Below are the code and all the weights of a small trained network. Each question names an input and a target symbol and asks about switching units off, where a switched-off unit gives its printed mean instead of its output.

import numpy as np


def w(rows, s, z=0):
    codes = np.array(rows[::2]) - 128.0
    scale = np.full(codes.shape[1], s)
    scale[-1] = z or s
    return codes * scale


def softmax(a):
    e = np.exp(a - a.max(-1, keepdims=True))
    return e / e.sum(-1, keepdims=True)


def log_softmax(a):
    a = a - a.max(-1, keepdims=True)
    return a - np.log(np.exp(a).sum(-1, keepdims=True))


def net(x, mask):
    ids = ['ΓΞΣδεζηθλμπτφψ'.index(c) for c in x.split()]
    T = len(ids)
    res = E[ids] + P[:T]
    u = 0
    for l in range(2):
        r = res
        for j in range(3):
            rows = slice(3 * j, 3 * j + 3)
            q, k, v = (r @ M[l][rows].T for M in (Q, K, V))
            z = softmax(np.where(np.tri(T) > 0, q @ k.T / 3**0.5, -1e9)) @ v
            o = O[l][rows]
            res = res + np.where(mask[u + j], z, o[:, -1]) @ o[:, :-1]
        u += 3
    return log_softmax(res[-1] @ U[:, :-1].T + U[:, -1])


Q, K, V, O = {}, {}, {}, {}
E = w([
[12,136,143],'Γ',
[6,114,143],'Ξ',
[137,77,115],'Σ',
[154,32,58],'δ',
[139,120,162],'ε',
[139,99,128],'ζ',
[209,117,162],'η',
[39,197,166],'θ',
[152,87,77],'λ',
[149,155,179],'μ',
[171,110,174],'π',
[129,96,157],'τ',
[157,138,171],'φ',
[151,127,178],'ψ',
],0.019)
P = w([
[175,157,108],'0',
[123,94,252],'1',
[213,158,66],'2',
[110,192,71],'3',
[113,87,211],'4',
[220,157,85],'5',
[91,198,72],'6',
[88,93,185],'7',
[225,160,101],'8',
[91,193,68],'9',
[74,115,179],'10',
[233,157,110],'11',
[82,188,53],'12',
],0.011)
Q[0] = w([
[4,88,91],'0.h1',
[128,123,142],'0.h1',
[175,195,123],'0.h1',
[41,172,136],'0.h2',
[143,142,85],'0.h2',
[145,115,134],'0.h2',
[169,116,142],'0.h3',
[133,122,101],'0.h3',
[209,108,101],'0.h3',
],0.013)
K[0] = w([
[109,69,2],'0.h1',
[138,143,119],'0.h1',
[173,211,111],'0.h1',
[116,140,143],'0.h2',
[100,92,127],'0.h2',
[111,113,132],'0.h2',
[186,134,137],'0.h3',
[126,152,161],'0.h3',
[190,103,93],'0.h3',
],0.021)
V[0] = w([
[171,144,138],'0.h1',
[136,106,124],'0.h1',
[105,76,51],'0.h1',
[124,174,177],'0.h2',
[197,105,134],'0.h2',
[120,190,248],'0.h2',
[65,126,111],'0.h3',
[146,166,165],'0.h3',
[190,104,161],'0.h3',
],0.015)
O[0] = w([
[27,127,52,136],'0.h1',
[133,96,164,154],'0.h1',
[92,201,177,191],'0.h1',
[254,73,74,61],'0.h2',
[142,89,51,164],'0.h2',
[220,117,137,2],'0.h2',
[134,138,109,113],'0.h3',
[116,152,168,84],'0.h3',
[8,179,113,145],'0.h3',
],0.007,0.0069)
Q[1] = w([
[200,72,148],'1.h1',
[214,62,66],'1.h1',
[183,135,213],'1.h1',
[43,209,133],'1.h2',
[204,126,191],'1.h2',
[201,59,143],'1.h2',
[205,239,143],'1.h3',
[170,2,213],'1.h3',
[86,156,70],'1.h3',
],0.0067)
K[1] = w([
[159,61,88],'1.h1',
[124,248,138],'1.h1',
[184,149,160],'1.h1',
[137,137,208],'1.h2',
[167,194,113],'1.h2',
[109,132,218],'1.h2',
[158,177,124],'1.h3',
[109,92,167],'1.h3',
[119,188,143],'1.h3',
],0.014)
V[1] = w([
[157,128,78],'1.h1',
[254,93,114],'1.h1',
[126,134,102],'1.h1',
[98,179,224],'1.h2',
[147,225,69],'1.h2',
[84,192,131],'1.h2',
[166,150,75],'1.h3',
[92,140,69],'1.h3',
[169,243,178],'1.h3',
],0.01)
O[1] = w([
[109,128,142,114],'1.h1',
[106,99,116,2],'1.h1',
[126,138,114,138],'1.h1',
[122,59,132,123],'1.h2',
[123,151,83,107],'1.h2',
[124,143,49,150],'1.h2',
[84,151,1,110],'1.h3',
[86,79,99,177],'1.h3',
[83,172,84,82],'1.h3',
],0.009,0.011)
U = w([
[129,7,226,196],'Γ',
[93,61,191,253],'Ξ',
[66,36,158,121],'Σ',
[5,157,141,202],'δ',
[127,126,108,131],'ε',
[111,59,92,48],'ζ',
[126,79,63,44],'η',
[146,224,40,175],'θ',
[59,145,27,10],'λ',
[125,119,66,178],'μ',
[116,130,124,30],'π',
[70,2,57,34],'τ',
[119,61,4,108],'φ',
[126,41,67,56],'ψ',
],0.0099,0.0059)

Each question gives the input, a string of symbols that net reads in full, and the target symbol t.
The units are the heads (3 rows each of Q, K, V and O). Each row of codes is followed by its name. A weight is (code - 128) times the scale printed after its matrix; where a second scale follows, it is the last column's (O and U).
mask holds one flag per head, layer by layer. A switched-off head (its flag False) gives its mean, the last column of its rows in O, instead of its output. The means were averaged over made-up inputs and are rounded, as every weight is.
A unit's drop is (log p(t) with every unit on - log p(t) with that unit switched off) / (log p(t) with every unit on - log p(t) with every unit switched off).
The circuit of an input: a set's keep is (log p(t) with only the set's units on - log p(t) with every unit switched off) / (log p(t) with every unit on - log p(t) with every unit switched off). Starting from all 6 units, units are removed one at a time, each time the one whose removal leaves the highest keep (on an exact tie, the one counted first), for as long as the keep stays at least 0.8.
circuit, biggest first: the units of the circuit, biggest drop first
most important unit: the unit with the biggest drop
which heads matter: for each layer, one digit per head in row order, 1 if its drop is at least 0.15 and else 0, layers parted by /
drop of u: that unit's drop, to one decimal
input δ δ λ μ φ λ ζ μ Γ θ λ Γ λ, target θ: most important unit => 1.h1
input θ θ δ λ λ λ η τ λ δ λ, target δ: which heads matter => 100 / 000
input λ Σ Σ λ ψ λ λ θ δ Γ ε, target Γ: circuit, biggest first => (0.h3; 1.h3; 0.h2)
input θ τ δ, target τ: circuit, biggest first => (1.h3; 0.h2)
input λ δ λ δ δ λ ζ, target δ: which heads matter => 110 / 000
input μ λ λ μ δ ψ Σ θ λ Γ ε, target Γ: which heads matter => 011 / 000
input θ φ θ λ δ λ δ λ θ δ μ, target Γ: which heads matter => 111 / 000
input Σ φ λ λ Σ λ η ε λ λ δ λ Σ, target δ: circuit, biggest first => (0.h1; 0.h2)
input θ π δ Σ τ ζ θ η Σ λ, target θ: circuit, biggest first => (0.h2; 1.h3; 0.h1)
input λ θ δ δ δ λ τ Γ, target Γ: which heads matter => 010 / 000
input λ δ θ λ π θ ε, target θ: circuit, biggest first => (0.h2; 1.h3)
input Γ λ λ θ, target θ: which heads matter => 011 / 001
input ζ θ θ θ μ θ λ λ λ θ θ λ ε, target θ: circuit, biggest first => (1.h3; 0.h2)
input θ λ λ τ θ, target Ξ: circuit, biggest first => (0.h2)
input θ Γ π δ λ θ μ λ θ ε Γ, target Ξ: which heads matter => 111 / 001
input λ λ λ π Γ λ Γ Ξ, target Γ: circuit, biggest first => (0.h3; 1.h3)
input δ λ η Σ, target δ: which heads matter => 101 / 000
input Γ Σ μ ε δ λ λ, target δ: which heads matter => 110 / 010
input θ Ξ δ Γ Ξ λ ε λ λ λ μ, target Γ: circuit, biggest first => (0.h3; 0.h2)
input Γ δ λ λ θ, target Γ: circuit, biggest first => (0.h2)
input λ λ λ δ μ λ θ ζ λ θ η Γ φ, target θ: which heads matter => 010 / 001
input μ λ λ λ λ δ μ θ δ δ λ η, target δ: drop of 1.h2 => 0.1
input τ Γ δ δ ε φ η λ Σ ζ θ, target Γ: drop of 1.h2 => 0.1
input λ Γ ψ δ λ λ τ Σ θ Γ, target θ: drop of 0.h2 => 0.5
input δ λ λ θ η η Σ θ ψ ε λ λ Γ, target θ: drop of 1.h3 => 0.5
